What can hang from each mark
k643: k318 k498
k318: k179 k510 k524
k379: k179 k498 k524
k783: k179
k498: k379 k643
k179: k25 k318 k783
k524: k498
k510: k25

In the rows, 128 means zero.
Known rows, with every way that one mark hangs from another
(k783 (k179 (k318 (k510 k25) k524))): [137 125 110  91 118  88 125 110 142  87 114  93 136 140 160 109 144 122
  79 131 138 172 173]
(k783 (k179 k25 (k318 k510))): [159 114  99  98 117  71 113  98 143  98 126 131 137 142 135 119 111 129
  53 119 134 178 161]
(k179 k25 (k318 k510 (k524 (k498 k379))) k783): [146 119  95  62 129  71 116 148 158  73 136 163 118 140 120 107 140 116
  85 119 143 177 240]
(k498 k379): [142 136 142 134 162 126 135 149 161 117 146 146 129 132 121 118 170 127
 129 142 124 126 157]
(k783 (k179 k25 (k318 k524))): [148 119  99 135 122  76 119 101 151  95 133 101 133 139 137 120 123 126
  64 120 139 159 172]
(k498 k379 (k643 k318)): [110 138 134 168 191 117 130 167 168 139 162 154 135 130 135  90  93 128
 141 156 126 155 163]
(k318 k524): [105 133 119 151 131 134 138 130 133  91 141  87 119 123 144 113 158 123
 160 137 140 138 167]
(k498 (k379 k524) (k643 k318)): [ 94 130 147 165 207 118 130 167 173 121 162 170 136 129 126  88 113 123
 117 166 119 164 182]
(k783 (k179 k25 (k318 k510 (k524 k498)))): [143 117  94 105 121  88 121 102 142  74 127 116 140 138 149 114 120 125
  75 125 139 183 194]
(k643 k318 (k498 k379)): [126 154 123 192 133 122 131 139 149 166 192 131 127 127 136  89  82 129
 168 148 124 155 182]
(k179 (k318 k510 k524) k783): [140 128 106  55 122  78 122 143 157  88 114 134 111 142 136  97 143 113
  83 113 144 148 196]
(k379 (k179 k25 k783) k498): [142 102 134  77 129 144 123 155 138 134 119 212 116 132  97 137 182 121
 103 120 127  83 188]
(k379 k179 (k498 (k643 (k318 k510 k524)))): [ 97 110 142 108 169 147 146 156 132 120 135 188 121 128 145 113 130 121
 149 144 136 111 197]
(k379 k179 k498 k524): [105  95 172  86 169 158 146 149 136 102 123 215 121 130 110 141 201 115
  92 142 118  83 203]
(k179 k25 k318 k783): [166 118 101  86 117  51 105 138 156 132 129 164 113 145  95 130 109 122
  50 101 135 136 171]
(k318 k179 (k510 k25) k524): [104 140 115  72 119 137 141 148 119  77 153  79 114 113 160 115 185 116
 165 166 151 194 204]
(k783 (k179 (k318 (k524 k498)))): [144 126 109 126 127 109 131 111 153  89 112  94 142 139 160 113 127 122
  77 123 139 139 179]
(k498 (k379 k179 k524) (k643 k318)): [116 120 160 134 206 135 134 167 174 131 160 197 128 123 120  99 140 121
 114 163 130 147 194]
(k524 (k498 (k379 (k179 k783)) k643)): [132 117 143 103 169 180 131 169 159 123 110 187 147 124 142 114 135 121
 142 141 135 117 200]
(k379 k179 (k524 k498)): [131 101 165  72 152 185 139 135 129 102 116 200 132 115 120 143 186 116
 104 141 131 114 201]
(k498 (k379 k179) k643): [136 113 154 122 194 137 130 163 173 142 139 188 128 127 126 114 142 126
 131 148 141 120 167]

Rows
[ 93 129 123 116 143 155 131 155 112 121 122 146 154 122 166 113  74 126
 165 149 129 172 182]
(k524 (k498 (k643 (k318 (k510 k25)))))
[102 136 103 168 152 123 121 154 150 138 156 114 124 121 137  93  74 124
 138 147 141 162 168]
(k498 (k643 (k318 (k179 k25 k783) k524)))
[110 126  87  84 130 159 122 156 147  67 140 127 125 114 147  94 137 115
 145 150 154 191 241]
(k318 (k179 k25 k783) k510 (k524 (k498 k643)))
[130  95 141  45 165 112 132 164 157 128 102 224 117 145 132 117 130 116
  85 120 139  87 202]
(k379 (k179 (k318 k510) k783) (k498 k643))
[121  98 159 122 206 126 124 161 174 125 151 212 127 125 105 118 156 123
 103 157 134 144 192]
(k498 (k379 (k179 k25) k524) k643)
[126 140 121 160 185 119 122 175 180 145 168 153 129 127 122  90  99 125
 125 157 131 155 178]
(k498 k379 (k643 (k318 (k179 k25 k783))))
[ 57 100 153 147 190 126 135 160 145 103 122 184 137 140 126 117 124 120
  99 152 108 118 182]
(k379 (k498 k643) k524)
[110 128 108 118 141 159 123 155 131 120 127 156 148 120 150 105  69 124
 145 142 132 165 191]
(k524 (k498 (k643 (k318 (k179 k25 k783) k510))))
[165 121 147 107 160 132 133 145 157 124 154 184 118 125 104 134 190 126
 123 139 134 124 176]
(k498 (k379 (k179 k25)))
[147 117  95 108 119  74 118  98 145  80 133 112 132 139 142 112 124 126
  68 124 140 183 180]
(k783 (k179 k25 (k318 k510 k524)))
[107 158  99 132  92 137 124 148 132 143 183  90 115 116 155  77 106 119
 179 158 142 197 219]
(k643 (k318 (k179 k783) (k510 k25) k524) k498)
[146 118  91  65 115  51 110 137 149  86 136 152 107 141 112 109 130 118
  74 112 146 178 208]
(k179 k25 (k318 k510 k524) k783)
[117  95 165  82 165 182 136 143 135 111 113 207 136 115 125 136 161 117
 105 144 135 120 199]
(k379 k179 (k524 (k498 k643)))
[ 77 123 128 163 168 122 137 159 134 131 135 154 136 139 145 109  80 126
 142 142 116 116 163]
(k379 (k498 (k643 k318)))
[148 111 109  83 136  34 125 115 126 100 155 165 117 142 119 141  86 129
  82 118 140 181 175]
(k179 k25 (k318 k510))
[ 85 128 147 127 196 111 127 172 157 113 159 175 136 129 133  87 125 122
 124 175 119 199 191]
(k498 (k379 k524) (k643 (k318 (k510 k25))))
[135 118 153 142 147 143 128 135 160 151 162 172 123 126 119 114 147 125
 136 144 132 126 191]
(k643 (k498 (k379 k179 k524)))
[120 124 111  42 126  90 121 164 147  90 102 136 125 140 154 101 133 111
 103 126 145 166 219]
(k179 (k318 (k510 k25) (k524 (k498 k643))) k783)
[103 146 134 135 131 114 127 147 134 141 190 150 129 126 140  86 113 125
 162 166 118 210 208]
(k643 (k318 (k510 k25)) (k498 (k379 k524)))
